Group, then class:
[-2.34 -3.40 -1.88 -0.37 -1.10 -0.38  1.17 -2.26 -2.06  2.03 -0.09 -2.28
 -0.42 -0.99 -3.21  1.19 -1.33 -2.31  0.40 -0.69  2.05  2.64 -4.06 -0.87
 -3.31  4.99 -0.64]
<86>.Q234
[-2.92 -1.47 -2.53  0.24 -0.71  0.00  0.55  1.34 -2.19 -1.87  0.55 -1.19
 -3.17  1.20 -2.61  2.23  0.67  0.56 -0.92  0.05  1.58 -0.31  1.12  0.24
 -2.34  4.68  2.28]
<86>.Q234
[-0.43 -0.30 -2.12  2.21 -0.71  0.09  0.97  2.55 -1.05  0.01  5.36 -0.06
 -1.09  1.98 -1.99  1.42 -0.33 -1.08  0.56 -1.47  0.33 -0.34  2.29 -0.63
 -0.69  3.19  1.47]
<90>.Q225
[-2.08  0.59 -7.83  1.77 -0.82 -2.00  3.45 -2.01 -0.77 -0.95  0.47 -0.37
 -2.11  3.25 -3.59  1.46  0.96 -0.50  2.78  0.72  0.81 -0.21  0.24 -0.31
  0.46  4.41  0.73]
<90>.Q631
[ 1.13  0.51 -0.07  1.06 -0.14  0.16  0.80  4.21 -1.71 -0.80  6.48  0.31
  0.85  1.66  0.42 -0.66 -0.94  0.43 -0.37 -0.96 -1.17 -5.31  2.70  1.02
  0.44 -0.99 -1.41]
<90>.Q699
[-1.79  3.12 -6.20  0.77 -1.31 -2.33  3.40 -1.40 -1.13 -1.28  2.96  1.52
 -2.63  3.93 -1.42  0.57  1.37 -1.33  3.77  0.73  0.39 -0.27  1.98 -1.02
  0.05  3.77  1.01]
<90>.Q631
[-0.66 -0.08 -6.44  0.81 -2.22 -1.27  3.44 -2.40 -1.35  0.43  3.61 -0.30
 -1.49  2.18 -0.10  0.50 -0.74 -0.65  3.76  1.71 -0.84 -0.13  1.60 -0.02
  0.34  1.82 -1.51]
<90>.Q631
[ 0.63 -0.22 -0.28  1.04  0.86  0.05  1.52  2.93 -1.17 -0.19  4.66  1.13
 -0.45  3.56  2.50  0.45  0.54 -0.55  1.76 -0.52 -0.15 -1.61  2.03  1.30
  1.04  1.06  0.47]
<90>.Q699
[-1.36 -1.56 -0.41 -0.59 -0.43  1.45  0.57  2.54 -1.08 -0.08  0.05 -3.16
 -3.17 -0.44 -2.68 -0.26 -0.10  0.31 -2.27 -0.99  2.15 -0.15 -0.17 -0.68
 -2.98  5.95 -0.39]
<86>.Q717
[ 1.10 -0.95  1.05  0.66  0.20  0.76  1.75  1.79 -0.65  0.66  3.99 -1.04
 -0.31  1.02  1.72 -0.79 -1.19  0.62  1.61  1.08 -2.40 -1.23  2.50  1.60
 -0.19  0.87 -1.69]
<90>.Q631
[-0.47 -0.64 -3.29  0.77 -1.44 -1.11  4.09  1.06  0.03  0.61  4.38  0.90
  0.18  2.94 -1.49  0.02  0.64 -0.29  4.13 -0.39 -0.24  0.15  0.53 -0.03
  0.30  4.29  1.26]
<90>.Q225
[-1.48 -1.66 -1.92 -0.90 -1.27  1.05  0.43  1.88 -2.83 -1.61  0.11 -2.20
 -1.93 -0.87 -1.68  0.81  0.46 -0.98 -2.55 -1.10  1.73 -0.26  0.37  0.71
 -2.59  5.37  1.19]
<86>.Q234
[ 1.08  0.19 -1.36 -0.53 -0.21  1.18  1.35  2.91 -2.03 -0.60  5.95  0.69
  0.67  3.68  2.66  0.50 -1.97  0.72  1.03  1.83 -0.44 -2.26  3.23  0.87
  0.63 -1.76 -1.79]
<90>.Q699
[-2.79 -1.71  0.01 -2.95 -0.29  0.72 -0.02  1.88 -2.44  0.26 -0.97 -1.80
 -2.01 -1.22 -1.15  0.20 -0.66 -1.30 -0.56 -1.55  2.24  1.02 -0.65 -0.78
 -1.52  2.93 -2.10]
<86>.Q717
[-0.51 -1.57 -1.39 -0.24 -0.56  0.60  0.95  0.51 -1.75  1.35  4.34 -0.03
  0.78  1.66 -0.26  1.89 -1.22 -1.23  1.95  0.95 -0.63  1.49  0.33  0.51
 -0.65  1.30  0.05]
<90>.Q631
[-1.18 -2.12 -0.50 -1.29  1.23 -0.35 -1.71  0.64 -4.32  1.37 -0.92 -1.13
 -0.54  0.42 -1.01  0.54 -0.53 -1.40 -0.82  0.74  2.14 -1.31 -0.14  0.98
 -1.91 -0.72 -1.22]
<86>.Q234
